m =
[[  59.432  115.586   31.173  150.152   32.578   67.800   31.014  -29.340
   190.948  112.890 -149.082   56.392   19.170]
 [  27.518   -9.069  -69.117  -86.240  -39.604  -28.962  -18.757    6.958
    -1.645  -41.811   13.903 -130.497   49.642]
 [ -74.894  -75.146  -64.510   -1.941 -197.691   22.584  -41.312  -33.502
   -51.181    4.840  -33.246  217.675   87.664]
 [ -47.592  -64.071 -111.780  -32.043 -125.043  -76.565  -37.330   13.176
   -72.897   53.127   77.763   39.779   81.981]
 [ -23.730  -23.401  -83.081   38.180 -164.172   33.217   -9.732  -58.160
    46.719   39.578  -87.159  124.310  151.681]
 [  24.665  -22.437  -42.181  -29.931  -42.782   24.176   60.584   18.359
    11.193  -93.943  -16.496 -125.221   56.526]
 [  57.519  103.451   88.049  119.541   89.734   72.694   78.727   95.252
   140.306   96.150 -157.121  -44.623  -44.495]
 [ -70.037 -121.772 -170.382 -123.386 -209.560  -86.783 -101.485  -53.818
  -131.081  -71.359   47.500   95.415   96.144]
 [ -28.541  -66.719   -4.416  -32.295   -3.766  -22.075   31.344   -5.239
   -60.918  -64.081   68.023  -68.105  -51.863]
 [ -19.077  -17.415   22.232   14.184  -25.927   12.260   42.076   54.188
   -68.057  -43.380  104.936   81.759   63.063]
 [  70.101   84.400   71.425   79.154  144.643   26.366   80.265  -13.986
   148.920   66.978  -57.764 -186.473  -23.368]
 [  33.503   55.838   46.944   13.490   11.602   62.716  -20.706  -64.293
    76.560  -44.937 -124.627  100.076   74.803]
 [ -42.872  -89.010  -21.630  -67.462  -32.935  -30.940    8.859  -20.044
   -90.279  -49.566  100.584  -52.942    0.632]
 [  51.305  101.510  100.626  102.898  113.434   52.835   58.433   53.281
   134.084  116.442 -146.278  -34.188   13.301]
 [  19.916   44.111   18.356  103.693  -43.815   90.420   53.921   29.175
    96.886   38.342 -108.043   75.593    5.669]
 [  -2.105   41.856   27.497   22.194  -43.305   37.206  -45.627  -38.826
    56.198   98.958   38.728   99.461   12.500]]
m[0,0] = 59.432
m[5,3] = -29.931
m[15,9] = 98.958
m[9,3] = 14.184
m[8,4] = -3.766
m[13,9] = 116.442
m[1,11] = -130.497
m[:, 9] = [112.890, -41.811, 4.840, 53.127, 39.578, -93.943, 96.150, -71.359, -64.081, -43.380, 66.978, -44.937, -49.566, 116.442, 38.342, 98.958]
m[:, 2] = [31.173, -69.117, -64.510, -111.780, -83.081, -42.181, 88.049, -170.382, -4.416, 22.232, 71.425, 46.944, -21.630, 100.626, 18.356, 27.497]
m[10,3] = 79.154
m[7,8] = -131.081
m[9] = [-19.077, -17.415, 22.232, 14.184, -25.927, 12.260, 42.076, 54.188, -68.057, -43.380, 104.936, 81.759, 63.063]
m[2,1] = -75.146
m[0,4] = 32.578
m[9,8] = -68.057
m[5,0] = 24.665
m[0] = [59.432, 115.586, 31.173, 150.152, 32.578, 67.800, 31.014, -29.340, 190.948, 112.890, -149.082, 56.392, 19.170]
m[10,0] = 70.101
m[13,11] = -34.188
m[7,3] = -123.386
m[12,11] = -52.942
m[14,1] = 44.111
m[1,4] = -39.604
m[10,12] = -23.368
m[:, 12] = [19.170, 49.642, 87.664, 81.981, 151.681, 56.526, -44.495, 96.144, -51.863, 63.063, -23.368, 74.803, 0.632, 13.301, 5.669, 12.500]
m[5,7] = 18.359
m[5,12] = 56.526
m[:, 11] = [56.392, -130.497, 217.675, 39.779, 124.310, -125.221, -44.623, 95.415, -68.105, 81.759, -186.473, 100.076, -52.942, -34.188, 75.593, 99.461]
m[2,6] = -41.312
m[6,4] = 89.734
m[:, 0] = [59.432, 27.518, -74.894, -47.592, -23.730, 24.665, 57.519, -70.037, -28.541, -19.077, 70.101, 33.503, -42.872, 51.305, 19.916, -2.105]
m[11,11] = 100.076
m[:, 10] = [-149.082, 13.903, -33.246, 77.763, -87.159, -16.496, -157.121, 47.500, 68.023, 104.936, -57.764, -124.627, 100.584, -146.278, -108.043, 38.728]
m[10,9] = 66.978
m[4,8] = 46.719
